Here is a tiny trained network, its code and every weight. The questions are about switching its units off for an input and a class, where a switched-off unit gives its printed mean instead of its output.

import numpy as np


def w(rows, s, z=0):
    codes = np.array(rows[::2]) - 128.0
    scale = np.full(codes.shape[1], s)
    scale[-1] = z or s
    return codes * scale


def f(y):
    return y / 2 * (1 + np.tanh(0.7978845608 * (y + 0.044715 * y**3)))


def log_softmax(a):
    a = a - a.max(-1, keepdims=True)
    return a - np.log(np.exp(a).sum(-1, keepdims=True))


def net(x, mask):
    res = np.array(x, float).reshape(1, 6) / 4 @ E
    y = f(res @ A[0][:, :-1].T + A[0][:, -1])
    res = res + np.where(mask, y, B[0][:, -1]) @ B[0][:, :-1]
    return log_softmax(res[-1] @ U[:, :-1].T + U[:, -1])


A, B = {}, {}
E = w([
[129,129,129],'x0',
[22,202,197],'x1',
[185,230,23],'x2',
[125,129,125],'x3',
[254,178,232],'x4',
[129,128,129],'x5',
],0.0073)
A[0] = w([
[154,82,142,246],'n0',
[129,254,40,107],'n1',
[117,35,203,124],'n2',
[216,44,92,108],'n3',
[23,49,78,123],'n4',
[69,80,66,79],'n5',
[145,90,194,148],'n6',
[92,97,90,86],'n7',
[37,229,169,91],'n8',
[123,93,142,141],'n9',
[45,110,16,108],'n10',
[54,21,199,109],'n11',
[193,26,48,124],'n12',
],0.0086,0.013)
B[0] = w([
[87,209,95,245],'n0',
[157,10,90,173],'n1',
[188,104,81,170],'n2',
[77,106,203,156],'n3',
[156,173,137,186],'n4',
[184,143,158,141],'n5',
[154,150,96,163],'n6',
[210,148,196,128],'n7',
[105,65,177,162],'n8',
[129,135,107,142],'n9',
[178,196,176,173],'n10',
[151,56,80,183],'n11',
[66,93,177,168],'n12',
],0.012)
U = w([
[201,4,14,89],'0',
[81,149,73,254],'1',
[249,192,202,37],'2',
[6,39,230,75],'3',
[76,163,44,161],'4',
],0.011,0.0076)

Each question gives the input, the list of numbers given to net, and the class t.
The units are the neurons (one row each of A and B). Each row of codes is followed by its name. A weight is (code - 128) times the scale printed after its matrix; where a second scale follows, it is the last column's (A, B and U).
mask holds one flag per neuron, in row order. A switched-off neuron (its flag False) gives its mean, the last column of its row in B, instead of its output. The means were averaged over made-up inputs and are rounded, as every weight is.
A unit's drop is (log p(t) with every unit on - log p(t) with that unit switched off) / (log p(t) with every unit on - log p(t) with every unit switched off).
The circuit of an input: a set's keep is (log p(t) with only the set's units on - log p(t) with every unit switched off) / (log p(t) with every unit on - log p(t) with every unit switched off). Starting from the 12 units with the biggest drops (on a tie, the unit counted first), units are removed one at a time, each time the one whose removal leaves the highest keep (on an exact tie, the one counted first), for as long as the keep stays at least 0.8.
circuit, biggest first: the units of the circuit, biggest drop first
most important unit: the unit with the biggest drop
k most important neurons: the k neurons with the biggest drops, biggest first
drop of u: that unit's drop, to one decimal
input [-5,-3,8,-1,-7,5], class 0: circuit, biggest first	n1
input [-6,-4,5,-2,-8,-1], class 2: circuit, biggest first	n10, n5
input [-6,2,-5,2,-7,5], class 2: circuit, biggest first	n10, n4, n5
input [2,-6,-1,2,2,0], class 3: circuit, biggest first	n3, n12
input [-2,-7,0,0,-2,-4], class 3: circuit, biggest first	n12, n3
input [2,7,6,-2,1,7], class 3: circuit, biggest first	n8, n0
input [3,-7,-6,6,5,-7], class 3: 3 most important neurons	n3, n12, n4
input [-8,8,-8,1,-3,4], class 0: 2 most important neurons	n11, n2
input [3,0,8,-6,7,8], class 0: 2 most important neurons	n1, n10
input [2,-4,-6,8,5,7], class 1: 3 most important neurons	n0, n1, n3
input [-4,-4,-5,-6,0,8], class 4: 3 most important neurons	n0, n1, n8
input [3,-6,5,4,5,0], class 3: circuit, biggest first	n3, n12, n2
input [-2,-6,6,8,2,2], class 1: circuit, biggest first	n2, n12
input [7,-1,-7,7,-4,-2], class 0: circuit, biggest first	n11
input [-5,8,0,-3,6,-8], class 3: 4 most important neurons	n8, n10, n4, n2
input [-2,0,-5,-1,2,-6], class 4: 3 most important neurons	n1, n0, n8
input [5,5,-6,1,3,7], class 4: 2 most important neurons	n1, n0
input [-1,-8,-7,3,1,1], class 3: 3 most important neurons	n3, n12, n1
input [3,-3,-8,-8,5,-2], class 0: 2 most important neurons	n2, n11
input [0,8,6,-1,2,6], class 3: most important unit	n8
input [-1,3,5,0,-3,-3], class 0: 2 most important neurons	n1, n0
input [5,-5,7,1,6,-5], class 0: 3 most important neurons	n1, n10, n4
input [6,-6,-7,2,-8,8], class 2: drop of n4	0.4
input [-4,4,3,-6,-7,-3], class 2: drop of n10	0.4
input [-6,8,-8,-6,-6,-3], class 0: drop of n11	0.6
input [-6,7,-7,7,-7,-2], class 0: drop of n2	0.2
input [-5,2,-6,7,5,8], class 4: most important neuron	n1
